Below is a small trained network, with its code and all its weights. Each question gives an input and a class and asks what happens when units are switched off, that is, made to give their printed mean instead of their output.

import numpy as np


def w(rows, s, z=0):
    codes = np.array(rows[::2]) - 128.0
    scale = np.full(codes.shape[1], s)
    scale[-1] = z or s
    return codes * scale


def norm(h):
    return h / np.sqrt((h * h).mean(-1, keepdims=True) + 1e-5)


def f(y):
    return y / 2 * (1 + np.tanh(0.7978845608 * (y + 0.044715 * y**3)))


def log_softmax(a):
    a = a - a.max(-1, keepdims=True)
    return a - np.log(np.exp(a).sum(-1, keepdims=True))


def net(x, mask):
    res = np.array(x, float).reshape(1, 2) / 4 @ E
    u = 0
    for l in range(3):
        y = f(norm(res) @ A[l][:, :-1].T + A[l][:, -1])
        res = res + np.where(mask[u : u + 9], y, B[l][:, -1]) @ B[l][:, :-1]
        u += 9
    return log_softmax(norm(res)[-1] @ U[:, :-1].T + U[:, -1])


A, B = {}, {}
E = w([
[123,128,65,149,4,86],'x0',
[76,182,205,55,85,145],'x1',
],0.011)
A[0] = w([
[91,136,157,184,219,169,135],'L0N1',
[84,128,104,128,173,122,51],'L0N2',
[176,37,65,135,141,147,96],'L0N3',
[81,201,170,111,112,143,211],'L0N4',
[89,187,160,139,99,140,4],'L0N5',
[180,218,89,108,86,7,112],'L0N6',
[185,115,161,75,145,105,154],'L0N7',
[153,170,111,102,155,106,82],'L0N8',
[255,188,115,50,154,33,63],'L0N9',
],0.0089,0.0033)
B[0] = w([
[146,149,67,56,65,67,254],'L0N1',
[179,93,177,131,168,78,124],'L0N2',
[136,61,196,188,110,233,212],'L0N3',
[112,72,75,220,144,112,251],'L0N4',
[66,105,165,115,159,127,148],'L0N5',
[254,140,151,17,170,88,197],'L0N6',
[246,59,174,155,125,59,163],'L0N7',
[130,165,93,138,83,125,121],'L0N8',
[121,175,168,179,71,159,114],'L0N9',
],0.0059,0.0054)
A[1] = w([
[102,19,164,175,106,93,73],'L1N1',
[150,235,145,172,121,138,84],'L1N2',
[106,187,224,115,65,108,88],'L1N3',
[92,130,103,170,13,110,154],'L1N4',
[166,81,167,73,97,88,51],'L1N5',
[124,70,140,107,52,255,101],'L1N6',
[216,134,97,68,136,148,31],'L1N7',
[63,201,192,142,85,172,71],'L1N8',
[229,149,149,138,122,212,3],'L1N9',
],0.0087,0.0032)
B[1] = w([
[45,114,52,140,166,111,199],'L1N1',
[224,35,129,68,150,124,88],'L1N2',
[120,82,157,224,141,226,228],'L1N3',
[197,136,179,111,116,43,253],'L1N4',
[37,157,58,145,118,154,197],'L1N5',
[121,234,131,67,160,189,177],'L1N6',
[72,140,150,98,112,149,218],'L1N7',
[99,34,191,213,163,254,202],'L1N8',
[51,121,96,101,132,171,167],'L1N9',
],0.0074,0.0034)
A[2] = w([
[44,147,195,93,94,127,196],'L2N1',
[111,107,115,171,140,67,94],'L2N2',
[135,140,119,55,125,87,4],'L2N3',
[161,94,135,251,127,155,90],'L2N4',
[162,217,169,119,195,143,140],'L2N5',
[179,166,158,99,210,125,141],'L2N6',
[63,146,89,83,129,150,138],'L2N7',
[58,106,220,74,150,114,59],'L2N8',
[104,84,106,160,134,38,108],'L2N9',
],0.013,0.0035)
B[2] = w([
[138,124,81,163,207,164,248],'L2N1',
[74,144,145,71,164,163,147],'L2N2',
[131,86,150,175,126,116,180],'L2N3',
[82,84,201,176,128,177,255],'L2N4',
[145,196,119,99,62,78,199],'L2N5',
[126,167,98,128,2,57,225],'L2N6',
[106,169,177,70,154,125,187],'L2N7',
[158,63,100,145,114,119,240],'L2N8',
[106,204,171,59,168,159,173],'L2N9',
],0.0098,0.006)
U = w([
[124,62,134,249,150,228,190],'0',
[219,194,120,118,41,23,223],'1',
[83,225,138,39,196,164,5],'2',
],0.014,0.0018)

Each question gives the input, the list of numbers given to net, and the class t.
The units are the neurons (one row each of A and B). Each row of codes is followed by its name. A weight is (code - 128) times the scale printed after its matrix; where a second scale follows, it is the last column's (A, B and U).
mask holds one flag per neuron, layer by layer. A switched-off neuron (its flag False) gives its mean, the last column of its row in B, instead of its output. The means were averaged over made-up inputs and are rounded, as every weight is.
A unit's drop is (log p(t) with every unit on - log p(t) with that unit switched off) / (log p(t) with every unit on - log p(t) with every unit switched off).
The circuit of an input: a set's keep is (log p(t) with only the set's units on - log p(t) with every unit switched off) / (log p(t) with every unit on - log p(t) with every unit switched off). Starting from the 12 units with the biggest drops (on a tie, the unit counted first), units are removed one at a time, each time the one whose removal leaves the highest keep (on an exact tie, the one counted first), for as long as the keep stays at least 0.8.
units of the circuit, in order: the units of the circuit, biggest drop first
most important unit: the unit with the biggest drop
k most important neurons: the k neurons with the biggest drops, biggest first
k most important neurons of layer l: the k neurons of layer l with the biggest drops, biggest first
drop when u is switched off: that unit's drop, to one decimal
input [-1,4], class 0: most important neuron => [L1N8]
input [-8,8], class 0: units of the circuit, in order => [L2N8, L0N4]
input [4,-3], class 1: 2 most important neurons => [L0N4, L2N4]
input [-8,7], class 1: units of the circuit, in order => [L2N5, L2N6]
input [3,-2], class 2: 3 most important neurons of layer 0 => [L0N6, L0N1, L0N3]
input [0,3], class 2: 2 most important neurons of layer 1 => [L1N1, L1N3]
input [-3,-2], class 2: 2 most important neurons => [L0N1, L2N7]
input [3,4], class 0: 3 most important neurons => [L0N1, L1N3, L0N7]
input [-2,-1], class 2: 2 most important neurons => [L1N5, L2N7]
input [-2,-3], class 2: 2 most important neurons => [L0N4, L0N1]
input [-3,2], class 2: 2 most important neurons of layer 0 => [L0N7, L0N4]
input [-4,0], class 1: 2 most important neurons => [L0N3, L1N1]
input [3,-1], class 2: 2 most important neurons => [L0N6, L0N1]
input [2,1], class 2: most important unit => L1N5
input [2,-2], class 2: drop when L1N9 is switched off => 0.1
input [-4,5], class 0: drop when L0N6 is switched off => 0.6
